Here is a tiny trained network, its code and every weight. The questions are about switching its units off for an input and a target symbol, where a switched-off unit gives its printed mean instead of its output.

import numpy as np


def w(rows, s, z=0):
    codes = np.array(rows[::2]) - 128.0
    scale = np.full(codes.shape[1], s)
    scale[-1] = z or s
    return codes * scale


def norm(h):
    return h / np.sqrt((h * h).mean(-1, keepdims=True) + 1e-5)


def f(y):
    return y / 2 * (1 + np.tanh(0.7978845608 * (y + 0.044715 * y**3)))


def softmax(a):
    e = np.exp(a - a.max(-1, keepdims=True))
    return e / e.sum(-1, keepdims=True)


def log_softmax(a):
    a = a - a.max(-1, keepdims=True)
    return a - np.log(np.exp(a).sum(-1, keepdims=True))


def net(x, mask):
    ids = ['ΔΘΞΠΣΨαβγεζλμω'.index(c) for c in x.split()]
    T = len(ids)
    res = E[ids] + P[:T]
    q, k, v = (norm(res) @ M[0].T for M in (Q, K, V))
    z = softmax(np.where(np.tri(T) > 0, q @ k.T / 4**0.5, -1e9)) @ v
    res = res + np.where(mask[0], z, O[0][:, -1]) @ O[0][:, :-1]
    y = f(norm(res) @ A[0][:, :-1].T + A[0][:, -1])
    res = res + np.where(mask[1:13], y, B[0][:, -1]) @ B[0][:, :-1]
    return log_softmax(norm(res)[-1] @ U[:, :-1].T + U[:, -1])


Q, K, V, O, A, B = {}, {}, {}, {}, {}, {}
E = w([
[123,149,116,142,87],'Δ',
[44,80,125,155,85],'Θ',
[124,95,145,118,133],'Ξ',
[124,130,87,108,96],'Π',
[77,140,129,124,144],'Σ',
[119,113,164,152,121],'Ψ',
[50,150,148,104,142],'α',
[124,104,115,100,108],'β',
[107,136,150,123,105],'γ',
[252,141,119,163,137],'ε',
[116,126,100,125,86],'ζ',
[114,127,103,167,123],'λ',
[117,121,149,118,115],'μ',
[65,77,129,123,85],'ω',
],0.021)
P = w([
[199,120,96,157,148],'0',
[31,147,112,150,169],'1',
[118,151,196,13,34],'2',
[223,204,131,110,189],'3',
[109,150,202,20,39],'4',
[61,152,113,147,171],'5',
[117,147,197,16,42],'6',
[70,157,116,143,172],'7',
[141,158,191,2,40],'8',
[94,160,115,142,170],'9',
[129,156,204,19,45],'10',
[96,159,120,135,173],'11',
[133,148,204,15,46],'12',
],0.0097)
Q[0] = w([
[89,87,206,138,88],'H0',
[130,129,138,91,3],'H0',
[195,117,219,62,69],'H0',
[130,47,171,119,29],'H0',
],0.014)
K[0] = w([
[124,85,143,152,106],'H0',
[184,90,95,167,7],'H0',
[188,98,113,138,111],'H0',
[126,24,107,179,91],'H0',
],0.017)
V[0] = w([
[104,169,142,68,9],'H0',
[156,227,105,142,128],'H0',
[138,117,22,59,150],'H0',
[141,122,199,66,163],'H0',
],0.012)
O[0] = w([
[125,151,128,83,35,251],'H0',
[77,195,128,158,82,37],'H0',
[78,55,3,100,132,96],'H0',
[106,74,142,58,189,28],'H0',
],0.014,0.0021)
A[0] = w([
[43,89,41,167,158,99],'N0',
[81,130,124,234,121,112],'N1',
[85,109,127,90,57,133],'N2',
[197,126,144,150,2,95],'N3',
[225,184,120,164,78,158],'N4',
[64,133,205,38,86,218],'N5',
[116,127,96,231,146,147],'N6',
[107,114,192,147,89,203],'N7',
[95,166,68,104,203,3],'N8',
[145,136,138,113,78,33],'N9',
[151,75,121,121,3,104],'N10',
[27,197,5,152,21,7],'N11',
],0.0092,0.003)
B[0] = w([
[117,189,132,78,162,160],'N0',
[71,38,210,143,184,140],'N1',
[184,146,170,127,97,196],'N2',
[2,113,145,113,177,202],'N3',
[111,17,108,199,147,167],'N4',
[226,108,56,148,97,254],'N5',
[107,86,164,159,106,133],'N6',
[173,122,106,80,125,189],'N7',
[40,188,193,92,122,126],'N8',
[65,122,136,120,141,141],'N9',
[107,109,161,77,53,206],'N10',
[168,138,99,196,195,219],'N11',
],0.0085,0.0087)
U = w([
[116,179,116,215,74,59],'Δ',
[84,54,192,109,103,133],'Θ',
[151,57,122,86,212,135],'Ξ',
[133,163,30,155,121,142],'Π',
[82,155,152,86,141,255],'Σ',
[181,146,224,152,163,127],'Ψ',
[101,185,133,29,133,116],'α',
[128,75,21,64,144,137],'β',
[130,228,213,127,64,120],'γ',
[204,91,85,225,142,124],'ε',
[114,133,58,194,85,115],'ζ',
[118,109,130,214,140,173],'λ',
[250,126,117,102,167,141],'μ',
[126,69,136,74,105,95],'ω',
],0.012,0.0049)

Each question gives the input, a string of symbols that net reads in full, and the target symbol t.
The units are the heads (4 rows each of Q, K, V and O) and the neurons (one row each of A and B). Each row of codes is followed by its name. A weight is (code - 128) times the scale printed after its matrix; where a second scale follows, it is the last column's (O, A, B and U).
mask holds one flag per unit, heads first, then neurons. A switched-off unit (its flag False) gives its mean, the last column of its rows in O or B, instead of its output. The means were averaged over made-up inputs and are rounded, as every weight is.
A unit's drop is (log p(t) with every unit on - log p(t) with that unit switched off) / (log p(t) with every unit on - log p(t) with every unit switched off).
The circuit of an input: a set's keep is (log p(t) with only the set's units on - log p(t) with every unit switched off) / (log p(t) with every unit on - log p(t) with every unit switched off). Starting from the 12 units with the biggest drops (on a tie, the unit counted first), units are removed one at a time, each time the one whose removal leaves the highest keep (on an exact tie, the one counted first), for as long as the keep stays at least 0.8.
units of the circuit, in order: the units of the circuit, biggest drop first
k most important neurons: the k neurons with the biggest drops, biggest first
drop when u is switched off: that unit's drop, to one decimal
input Θ γ γ Θ γ Σ Δ β α γ β β Σ, target Θ: units of the circuit, in order => (H0; N3; N4)
input β ω Δ β γ λ Θ Θ γ Ξ Θ β Σ, target β: units of the circuit, in order => (H0)
input μ Ξ μ γ Θ ζ Ψ ζ Π Σ γ, target μ: units of the circuit, in order => (H0; N5)
input Ξ γ Π ζ Δ Π Ψ β γ Θ, target Θ: 2 most important neurons => (N1; N3)
input μ Ψ Θ β γ γ α β ζ, target μ: units of the circuit, in order => (H0; N5)
input μ μ β, target μ: units of the circuit, in order => (H0; N5)
input μ μ α Ψ γ β γ Ξ Ψ Θ, target Θ: units of the circuit, in order => (H0; N1)
input Ψ γ Ψ Σ, target Σ: units of the circuit, in order => (H0; N8)
input λ γ μ Σ γ, target λ: units of the circuit, in order => (H0; N1)
input μ μ Π γ Δ γ Ξ, target μ: units of the circuit, in order => (H0; N3; N5)
input Δ β β Θ γ ω ω Ψ α μ β Θ Δ, target Δ: 2 most important neurons => (N11; N4)
input λ μ β μ β Δ β μ ω, target λ: 2 most important neurons => (N11; N1)
input Θ μ γ α β Π Θ ζ Ψ, target Θ: 2 most important neurons => (N3; N4)
input Ξ Ξ ζ Π λ γ ω Ξ Ξ λ Π, target Ξ: units of the circuit, in order => (H0)
input μ μ γ Ξ, target Ξ: drop when H0 is switched off => 0.4
input ζ γ Ψ μ β Ψ γ μ Θ Ξ Ξ, target ζ: drop when N5 is switched off => 0.0
input β Ξ Π Ξ Π, target β: drop when H0 is switched off => 1.0
